Moves between objects:
at | le vu su
CC | GQ FC PN
SC | NR RF LP
QF | GD DD NQ
RD | QZ JC JZ
MB | QC FP LM
LZ | QR LH JQ
ZT | GJ HN MD
SZ | QQ TN GN
GS | MP LS SB
TQ | BF SQ NT
TZ | SB CQ GS
GH | HR GF DR
LM | QB ZL QC
PN | GZ PM GQ
RZ | HN LD ZQ
QL | FG DM JC
DD | CL TP QJ
BF | MH RQ CM
ZD | SD QF RP
TN | HB MD JD
BG | BN CM PH
QS | LS ZN CQ
GL | HM LP ZN
JT | PN SD CC
HB | GN NB SZ
SB | DS ZC MP
DZ | LZ RM HL
RF | DP PQ BP
CL | NQ RR QF
HZ | NZ SJ HJ
HM | QS FQ TD
MR | QL HJ QD
TP | RR DS JM
RQ | NT DJ TQ
ZQ | NS DH HN
HN | JR HF NS
MF | HJ QQ HZ
QD | JC NZ QL
HJ | DM TB NZ
RP | FC NQ SD
JR | MD ZQ ZT
FC | JT ZD PM
DS | SF GS CD
FP | RN BG ZL
HQ | BP HR RF
GD | RP CL ZD
HL | JQ BH LZ
QB | ZB MB CJ
PQ | HQ GH SN
HR | SN MQ PQ
CH | ZS BL RH
RN | LM BN MB
GF | MQ QB PF
DJ | BC CH SQ
JM | DD CD RR
PF | GH CJ MQ
SF | JM MP TP
NB | JD ZT TN
JC | GP MR FG
CJ | GF LM ZB
JD | SZ GJ HB
NZ | MR MF DM
QZ | JP GP BL
QJ | QF JM CL
GB | PH BF BG
ZN | TD NR HM
ZB | PF QC GF
DM | QD HZ MR
JQ | HT DZ QR
MH | BG NT GB
MD | NB NS GJ
MQ | DR ZB GH
NS | ZT RZ JR
SD | PM GD FC
ZC | GS QS TZ
QR | TH HL HT
FQ | ZN SC GL
GZ | BH CC RM
SQ | RQ RH BC
CD | TP SB SF
CQ | ZC HM LS
SJ | MF SZ TB
QC | CJ RN QB
BP | SC SN DP
LD | HF QR DH
BH | DZ GQ LH
LL | RH QZ CH
GN | SJ JD QQ
PH | FP MH BN
DP | LP HQ SC
QQ | TB HB SJ
RM | LH PN BH
TD | CQ GL QS
NR | GL DP FQ
LP | FQ BP NR
LH | HL GZ DZ
DR | PQ PF HR
TB | HZ GN MF
GJ | TN JR NB
NT | CM BC BF
GQ | RM JT GZ
HF | ZQ TH RZ
BN | ZL GB FP
ZL | MB PH RN
FG | RD QD GP
JP | CH JZ LL
MP | CD TZ DS
DH | RZ HT HF
HT | LD LZ TH
LS | TZ TD ZC
JZ | BL FG QZ
GP | JZ QL RD
BL | LL RD JP
CM | GB TQ MH
NQ | ZD QJ GD
TH | DH JQ LD
PM | CC RP JT
SN | RF DR HQ
ZS | SQ LL DJ
RR | QJ SF DD
RH | DJ JP ZS
BC | TQ ZS RQ

The rows follow the links: the fewer symbols apart two objects are, the more alike their rows tend to be.

Each row is also shifted at random along 3 hidden directions that mean nothing.

Some objects, each with a row of numbers:
FC: [  25   30  -89 -139  -41  -53   37  -21   11  -37  -27    1   23   31  -15    6  -34   -1    5  -42    8  -35    6  -35    0   60  -75   14   23   12  -16   80  132   37   52   13    6   82  -38  -84    2   49  -24   -2   11  -32   47  -33   73  -20   34    1]
GB: [   2   -8  -26   -5  -10   51  -47  -42   16   -4    1   52  -18  -53  -15   53  -10   10  -52  -45    8   -4   31    3  -27   11   56   47    2   29   22  -43  -19   15   -3   33   39   10    0    1   38  -21   20  -46  -22   -4   72    0  -66  -47    1  -28]
FG: [-120   18   10   98   15   -2    5   -5   -5  -19   -4  -18   17   27   38  -55   11  -26    2  -20  -33    9  -23  -27  -14  -28    8   12   13   38    5  -22  -26   22   -1   -2   21  -46   18  -30    6   -6   20    1  -90   -1   58  -13   17  -60   12  -33]
TQ: [  87    1   20   36   23   36  -29   -4   -7   20   19   25  -29  -27    4   12   30   14  -30  -13  -10   18    5   28   -2  -24   65   15    2   -2   -4  -61  -52  -14  -38   -2   18  -35   18   63   14  -27    9    1    1   11    1   11  -67   -2  -33  -17]
ZD: [   5  -19  -25  -61  -30   15  -18   -7   32  -21   -8    6  -28  -49  -51   74  -30  -19   29   35   29  -33   34  -12  -21   48  -20   10  -17  -18   44   79   51   14   62   60  -26   38  -40  -37    6  -27    7  -67   25    0   19  -25   33    5   30   23]
HF: [ -55    8    8   29   23   -2   21   13   -1   -4   -2   -6    7   22   -6  -24   33  -37   23   33  -32   -7  -26  -10    4  -17    8   24    4   -3   34   57   50    9    9   48  -28  -34  -29  -44   -9  -20   -5  -21  -32   12   26  -27   41  -21   21   -2]
LH: [ -19    2   38  -11   22   -8   14   50   -6    7   14  -24  -29   14  -17   -1   42    1   42   49  -13    0  -11   18   18   -8   -3  -18   -2  -57   -3   43   30  -24    2   12  -36  -30  -12   44  -23  -26  -19    7   45   15  -58  -11   39   58  -28   19]
HL: [   5    5   21  -30   30    1   14   40   -5   12   14   -3  -27   10  -26    4   51   -6   27   39  -18   -3  -14   19   20   -8   14    6    6  -53   -2   48   56  -20   -5   33  -36  -25  -26   32  -15  -22  -21   -2   43   14  -38  -12   22   40  -24   15]
GL: [ 175  -46   15   12  -21    9  -11  -13   16   17   -8   -2   21  -44   -4   33  -60  -11   21   67   48   -4   15    5   -4    7  -10  -31  -49    9   50    4  -79  -15    3    2  -37   19    1  -34  -11    1   13  -18   16   11  -53   23  -26   21   49   38]
SJ: [ -53   31   16   16   35    7    3   27  -16   -4   14   -6  -38   21    2  -21   69    6    1  -22  -45   10  -16    5    3  -23   33   24   30  -22  -24   -4   37   -3  -12   13   18  -48    3   55    3  -26   -4    7  -14    6   18  -19    7   -3  -49  -23]
JC: [ -68   24    5   91   24  -11   21   -8  -11   -7   -9  -10   32   46   48  -70   23  -22   -6  -19  -45   15  -37  -26    1  -37   11   18   12   44    7  -20  -15   22  -18   -5   16  -45   13  -46    0    8   10   15  -91   -3   53  -11   16  -60   21  -32]
MB: [  42  -15   -8   28  -30   12  -27  -32   14  -15   -8   -4    0  -38   12   21  -57    4  -14  -25   25   -1   30  -19  -31   15  -12  -13  -11   35    1  -47  -74   13   17  -27   31   21   29   -5   19    5   27  -14  -31  -11   25   12  -24  -26   13   -7]
QF: [  53  -19  -16  -46   -3  -12   26   -4    7   26  -13   20   44   13  -13    4   -8  -21    8   52   15  -13  -12    6   19    5   -9   10  -21   -3   41   59   44   -3   -6   31  -45   24  -40  -75  -21   14  -25   -5   24    9  -19   -2    7   14   53   31]
BP: [  -8  -46    0  -21  -23   52  -50  -30   23   27    8   52   -3  -75  -34   80  -28    8  -31   23   45   -7   39   31  -13   13   45    9  -33    0   41  -17  -46  -16   -9   29   -8   29  -11    7   15  -24   10  -45   45   15   -5   22  -77   11   18   13]
JM: [ -17  -31   27  -21    9    0   15   14   -5   49    3   20   40    4  -10    4   11   -4    4   65   17    5  -20   37   31  -13   13  -14  -26  -27   22   25   -2  -33  -37    9  -55    3  -22  -17  -28    5  -26   13   62   21  -68   18  -25   53   22   34]
JQ: [-107    6   40   33   45  -12   40   42  -19   31    9   -8   28   52    9  -51   62  -19   24   54  -34   13  -51   21   37  -42   17    1   -2  -29    9   36   31  -18  -36   14  -51  -48  -21   -7  -31   -7  -29   29   10   21  -40   -6   25   26    0   17]
RP: [  17  -34   20    1  -11    4   -3   16   21   -7   -2  -22   -7  -25  -29   32  -32  -30   48   73   22  -18   11   -8   -6   17  -30  -22  -27  -21   50   69   -1    0   44   36  -48    6  -21  -36  -14  -24    5  -40   11   12  -28  -11   40   22   34   33]
SB: [ -14  -24   13  -51  -21   -4   -6   11    3   13    4   -6   -3  -22  -20   34  -23   19   11   25   39   -6   21   18   10   21  -29  -33  -18  -33  -11    5   -8  -27    5  -24  -21   36    4   30  -13    7  -11   11   73    2  -63   23   -5   63  -11   29]
ZN: [-137  -35   11   40  -36  -20    7  -25    4   14  -13   -7   74    1   25  -12  -65  -17   -1   27   34    4    0  -10    4    0  -43  -38  -40   33   22   -9  -67    2   -4  -38  -23   34   12  -69  -15   38    3   15   -7   -1  -21   29   -4    2   56   25]
CH: [-105   17   29   82    6   -2  -10    7  -15  -17    7  -35  -20   12   34  -35    8    9    1  -41  -16   23    0  -13  -12  -26   -3  -20   17   15  -40  -65  -59    5   -5  -50   37  -38   47   57    8   -2   22   24  -44   -7    9   12    2  -13  -40  -23]
GJ: [  53   30   13   34   23  -35   29   35  -11  -28    2  -55  -25   44   17  -46   26  -11   48    6  -34    0  -20  -30   -1  -12  -30  -17   20  -13  -17   29   23    9   27   -4   -1  -36    9   11   -9   -5    6   17  -41   -4   -5  -25   75   -3  -20   -3]
JD: [ -62   26   31   49   22  -12    7   40  -15  -28   12  -48  -45   25    8  -34   38   -1   41   -5  -34    7  -13  -14   -7  -18  -15  -18   24  -29  -29    7   10    2   19   -8    6  -49   20   57   -3  -22   11   11  -26    3   -8  -19   56    8  -45  -10]
GD: [ -40  -30   22   29   -1  -16   26   12    8   23   -8  -13   49   15    1  -20  -17  -38   34   81    7   -3  -22   -3   20  -14  -23  -21  -35   -4   48   55  -10  -12   -1   16  -62   -7  -20  -72  -31    7   -9    0    2   17  -41    1   27   19   57   34]
FQ: [ -25  -39  -32  -48  -48   29  -35  -40   28   -3  -12   29   10  -63  -27   74  -71   -3  -22   -1   48  -22   46   -4  -21   43   -7    4  -30   20   36    9  -10   12   32   20    5   64  -18  -46   19   -2   15  -50   21   -5   30    9  -31   -9   38   10]
NZ: [   3   25   -2   33   39   13    9    3  -11    2    7   17   -6   24    7  -35   58   -6  -16  -17  -46    7  -29    2    5  -30   54   45   21   11    3   -5   33    8  -25   33    8  -44  -13   -4    6  -21   -7   -2  -41    8   47  -18  -10  -39  -13  -30]
SD: [ 116  -19    5  -17  -14  -13   12   17   14   -7   -7  -26   -5  -11  -20   19  -27  -25   52   69   18  -17    3  -11   -3   17  -36  -20  -24  -20   40   70   12   -4   38   29  -44   11  -22  -33  -16  -13    3  -21   13    8  -37  -14   51   27   30   36]
NR: [ -90  -51   34   66  -15    7    1  -17    8   40  -11    7   72  -12   21  -14  -49  -25   -4   55   32   10   -9   12   13  -20   -4  -32  -49   27   42  -18  -94  -15  -27  -17  -38    9    5  -60  -20   17    3    8   -4   14  -43   37  -35    4   59   30]
GP: [ 117   29  -16   45   16   -9    7  -13   -3  -23   -9  -15   -7   21   23  -37    4  -10   -1  -28  -27    5  -15  -32  -14  -12    4   18   16   36    0  -13   -5   25   10    2   29  -30   13  -22    8   -3   19    1  -76   -7   51  -19   20  -57    7  -26]
RH: [  11   33   -1   31   11  -16    5    2  -21  -11    4  -15  -14   31   37  -47   11   22  -17  -59  -22   19  -14   -8   -4  -14   -2   -8   30   15  -55  -62  -24    6  -18  -52   45  -15   44   45   10   20    7   41  -32  -14   11    7   -5  -16  -38  -30]
PF: [ -13  -38   60   58  -15   36  -47    5    3   12   20  -15  -29  -56    0   39  -33   21    5   24   42   16   33   22  -14   -6   12  -49  -28  -14   -5  -67 -127  -29   -8  -41    5  -11   46   84    3  -19   27   -1   31   15  -64   37  -49   46  -29   17]
RF: [  35  -35   15   11    2   18   -7  -20   -2   53    3   36   51  -13    8    5  -14    4  -29   33   27   15   -8   34   21  -23   33   -7  -37   14   21  -38  -64  -28  -56  -13  -27   15    0  -19   -9   15  -12   19   35   16  -44   39  -80   20   29   19]
CD: [   8  -16  -15 -101  -19   12  -15    4   11   16    2   28  -17  -33  -44   63   -7   21   -9   10   34  -16   29   26    6   29   -1    0  -10  -39   -3   26   41  -18    5   15  -13   51  -22   26    3   -7  -18  -17   93    1  -35    6  -23   52  -10   25]
QC: [  22  -24    1   17  -41   26  -50  -25   18  -25    0   -6  -38  -63  -10   52  -64   12   -7  -28   41   -6   50  -11  -42   28  -11  -21  -10   17   -3  -46  -76    8   35  -19   39   28   31   40   27  -12   39  -29   -6   -8   14   17  -25   -9  -10   -3]
MH: [ 112   -6   21   68   28   23   -8  -19   -7   35    4   30   27   -1   27  -26   13   -2  -32   10   -9   23  -18   22    9  -40   56   12  -14   32   18  -61  -70  -11  -58   -6    0  -35   15   -4    2   -1    5   15  -27   10   -4   21  -71  -26   10   -7]
HR: [ 115    2  -34  -74   -7  -10    4  -29   -8   33   -4   43   34    3    7    1  -12   35  -52  -37   20    9    3   29   21    5   13    2    0   12  -29  -47   -3  -13  -45  -39   18   52    3    4    4   46  -24   42   48  -15  -22   29  -69   14   -2    0]
TZ: [-115  -28   12  -29  -38   -3  -13    6    6    0    0  -17    3  -26  -10   36  -44   12   14   13   42   -8   26    8   -3   27  -47  -43  -20  -21  -14    2  -25  -16   21  -33  -10   43   11   20   -9   15   -1    2   54    2  -50   22    8   52   -1   26]
QQ: [ -20   45  -23  -44   20   10   -7   16   -7  -30   12    8  -60    6  -19   10   57   19   -4  -54  -35   -7    9   -2  -11    8   24   40   48  -26  -35    7   88   13   15   27   38  -14  -11   61   21  -27    0  -14   -3   -9   45  -30   22  -10  -60  -32]
GN: [ -30   21   29   29   30   10  -15   38   -8  -20   22  -23  -71    2  -14    0   58    7   21   -9  -32    4    1    5   -8  -10   23    7   27  -39  -23    1   22   -7    9   18   10  -53    8   82    6  -46    7   -9   -5    7    2  -20   21   14  -59  -19]
JZ: [ -35   11    9   74   -3   15  -26   -5    7  -40    1  -28  -44  -16   13   -3   -9   -8   12  -29  -13    0   14  -31  -37   -2    1    2   13   21   -4  -28  -39   20   36    0   39  -32   27   25   24  -25   37  -25  -68   -4   51  -15   19  -43  -15  -28]
LL: [  23   20   42  100   19  -16    4   16  -15  -13    9  -48  -10   27   46  -59   10    4   15  -15  -22   26  -18  -12   -5  -32   -4  -34    8   13  -32  -57  -78   -2  -13  -55   23  -50   51   44   -2    5   20   39  -53   -4  -16   10   11   -9  -27  -16]
LM: [ 114    4  -37  -11  -31  -16   -5  -38    2  -13  -15    2   19   -6   23   -2  -53   16  -23  -51   22    2   19  -20  -15   19  -27  -11    0   46  -20  -46  -39   17   10  -42   42   41   31  -22   14   37   15   14  -28  -22   23   16  -16  -30   15  -15]
FP: [  24   11  -67  -31  -28   -6   -5  -60    8  -14  -24   34   36   -2   19   -2  -44    9  -56  -77    8   -4   12  -24  -15   19   -6   28   11   67   -7  -39    5   34    0  -13   51   49    5  -65   26   42    9    0  -41  -28   81    3  -33  -68   30  -30]
LP: [  28  -51   29   38  -14   22  -16  -18   12   37   -6   21   42  -38    2   22  -39  -15   -9   60   37    5    7   17    2   -9   14  -21  -47   16   52  -13  -86  -18  -23    3  -35    8   -2  -39  -10    2   10  -13   16   19  -41   29  -55   13   48   30]
JR: [ -86   16   21   71   13  -21   26   24   -6  -25   -2  -47   -3   39   14  -45   14  -30   47   21  -32   -1  -26  -30   -4  -15  -26   -9    8   -1    8   40   15   18   29    8  -13  -42    3  -24  -13  -10    6   -1  -61    1   17  -24   76  -19   11   -3]

Start here and follow the symbols in turn, left to right. Where do you end up?
Answer with the object's name.
[  34  -21   -3   40  -26   29  -38  -34   17  -13   -5    9   -9  -48    7   35  -50   -2  -18  -17   26    0   31  -13  -32   13    9   -2  -14   37   22  -42  -75   14   14   -3   30    9   22   -7   23  -11   35  -33  -35   -3   37   10  -36  -35   16  -10]
le vu su: ZL
[  44   -4  -22  -64  -27  -24   10    9   11  -31   -6  -27  -20   -4  -26   30  -28  -12   40   18   17  -24   16  -25   -8   37  -55  -11    2  -21   10   71   55   13   57   18  -18   33  -22  -25   -7    4    1  -24   20   -8   -7  -23   67   17   11   24]
su su su vu: PM
[  53  -19  -13 -100  -12    9   -7    3    8   20    5   31   -3  -26  -40   55   -3   15   -9   21   30  -16   17   31   15   24    5    5  -10  -38    3   31   43  -20   -5   16  -22   42  -26   14   -4    0  -23  -10   86    5  -41    7  -26   52   -6   25]
su su le: DD
[  65   20    1  -55   18  -40   40   36  -16    2    6  -22   -2   47   -7  -28   36    6   33   18  -16   -3  -23    8   30    0  -30  -12   16  -42  -24   45   68  -15   -5   -5  -29   -2  -16   14  -27   14  -32   35   39    0  -49  -10   48   44  -18   19]
le su vu vu: GQ
[-231  -27    7   -2  -23   28  -26  -22    1   28    4   38   29  -28    2   26  -19   19  -47  -26   27    9   21   31    1   -2   21   -2  -10   10   -9  -55  -41  -13  -31  -28   12   31   14   18    9   11   -3    7   38    2   -7   36  -70   15   -4   -2]
vu le su: PQ
[ -97   14   28   10   35  -22   44   40  -22   26    6   -5   28   58    7  -52   62  -13   18   39  -33    7  -47   21   39  -33    4    2    5  -30   -4   37   52  -15  -35    5  -42  -30  -21   -7  -34    4  -34   36   19   14  -37   -4   28   30   -8   11]
le vu: HL
[ -45   -6  -21  -39  -41    9  -36  -24    9  -15    0   10  -17  -41   -5   44  -44   34  -31  -59   36    0   44    2  -21   31  -16  -14    3    8  -37  -55  -37    4   15  -42   47   46   29   45   24   16   13    1   25  -17   12   21  -35    4  -23  -13]
su su: MQ
[  82   27  -31  -21   21    2   10  -30  -19   23   -2   45   29   26   24  -35   29   25  -61  -63  -18   16  -18   12   16  -19   45   37   23   33  -27  -61    9    5  -58  -19   38    4    6   -4   14   30  -12   33  -11  -11   32   13  -62  -36  -12  -32]
su vu: RQ
[  97  -21    7   55  -18   14  -22  -25   11    0   -9   -5    6  -30   18    7  -50   -3   -9    3   24   11   17  -11  -24   -5    1  -19  -20   36   14  -49  -94    7    3  -23   18   -3   30   -8    7   -2   31   -9  -37   -2    3   17  -30  -24   21   -2]
le vu le: MB
[  33    9   24   70   42   37  -14   10   -4    3   13   14  -32   -8   -3   -6   53  -17    3   19  -34   11  -15    5   -6  -33   64   33    4   -1   31   -5  -11   -1  -14   50   -1  -71   -4   20    8  -52   17  -30  -46   18   31  -20  -15  -29  -10  -19]
le vu: NZ
[  38    6   21   27   12   35  -38    4  -10   -5   19    8  -56  -32   -4   23   22   25  -17  -31   -4   11   22   18  -16  -12   49    6   14  -10  -25  -61  -46   -8  -12   -8   38  -33   32   92   22  -31   20   -4    1    4    9   10  -44    2  -54  -20]
le le: NT
[ -96   27   24   48   14  -14    8   40  -10  -34   10  -53  -42   28    7  -30   33   -7   42   -4  -33    3  -11  -22  -11   -9  -23  -14   23  -20  -29   11   16   10   27   -7   10  -41   18   45   -4  -21   10    5  -31    0    5  -19   66    2  -38  -12]
vu vu su: JR
[  17    0  -64 -125  -59  -23   -3  -31   13  -24  -15    9    3  -22  -17   51  -64   24  -15  -50   46  -24   44  -16  -11   64  -67   -9    4    4  -27   19   50   18   44  -22   26  101   -7  -23   12   42   -7   -2   48  -30   10    4   15   11   10    9]
su su vu: CQ
[  29  -39    4    5  -32   -4   -7  -16   14    5   -8  -10   27  -28    2   26  -71  -12   12   39   44   -4   19   -8   -5   18  -37  -40  -37   15   26    6  -64   -7   19  -19  -20   35    5  -36   -9   13   11   -9   15    0  -37   20   -3   17   40   30]
vu le: ZN
[-146   10   31   67    5   -3   -8   35    2  -39    7  -54  -46    7   -3  -12   13  -26   51   14  -27   -5    2  -31  -23    1  -24  -15   15  -19    0   29    6   12   51   17    2  -42    9   26    3  -35   21  -23  -46    4   24  -27   76  -11  -19   -7]
le su vu le: NB
[ -29   -3   35   20   39    2   22   38   -6   23   14    0    4   23  -13  -22   59  -20   27   61  -30    3  -36   24   25  -30   30   10   -6  -34   25   48   36  -17  -22   39  -50  -51  -29    5  -26  -26  -19   -4   17   22  -31  -12   16   26   -5   14]
vu le vu: DZ
[  97  -10   33  -29    2    3  -10   48    5  -16   14  -37  -66  -20  -41   41   10    1   60   56   11  -14   16    3   -6   18  -21  -27   -6  -65    2   57   21  -22   41   23  -33  -12  -11   64  -13  -40    2  -23   49   12  -62  -16   50   64  -31   33]
su su vu: GQ
[ -61   16    3   82   24   14    3   -5   -3   -7   -3   -4    3   14   20  -39   22  -23   -7  -12  -37    7  -22  -20  -11  -27   30   30   12   31   17  -13  -10   19   -8   23   15  -49    5  -23   10  -19   14  -13  -77    2   59  -16    2  -56   10  -28]
le le le: QZ
[ -47    3  -37   23  -17    3   -1  -49   -1    1  -18   31   50    6   28  -25  -32   -3  -50  -56    1    7   -4  -18   -7   -3    7   22    1   61    1  -51  -28   25  -20  -22   37   24    9  -63   18   35    9    9  -50  -14   62   13  -39  -66   33  -28]
le vu: PH
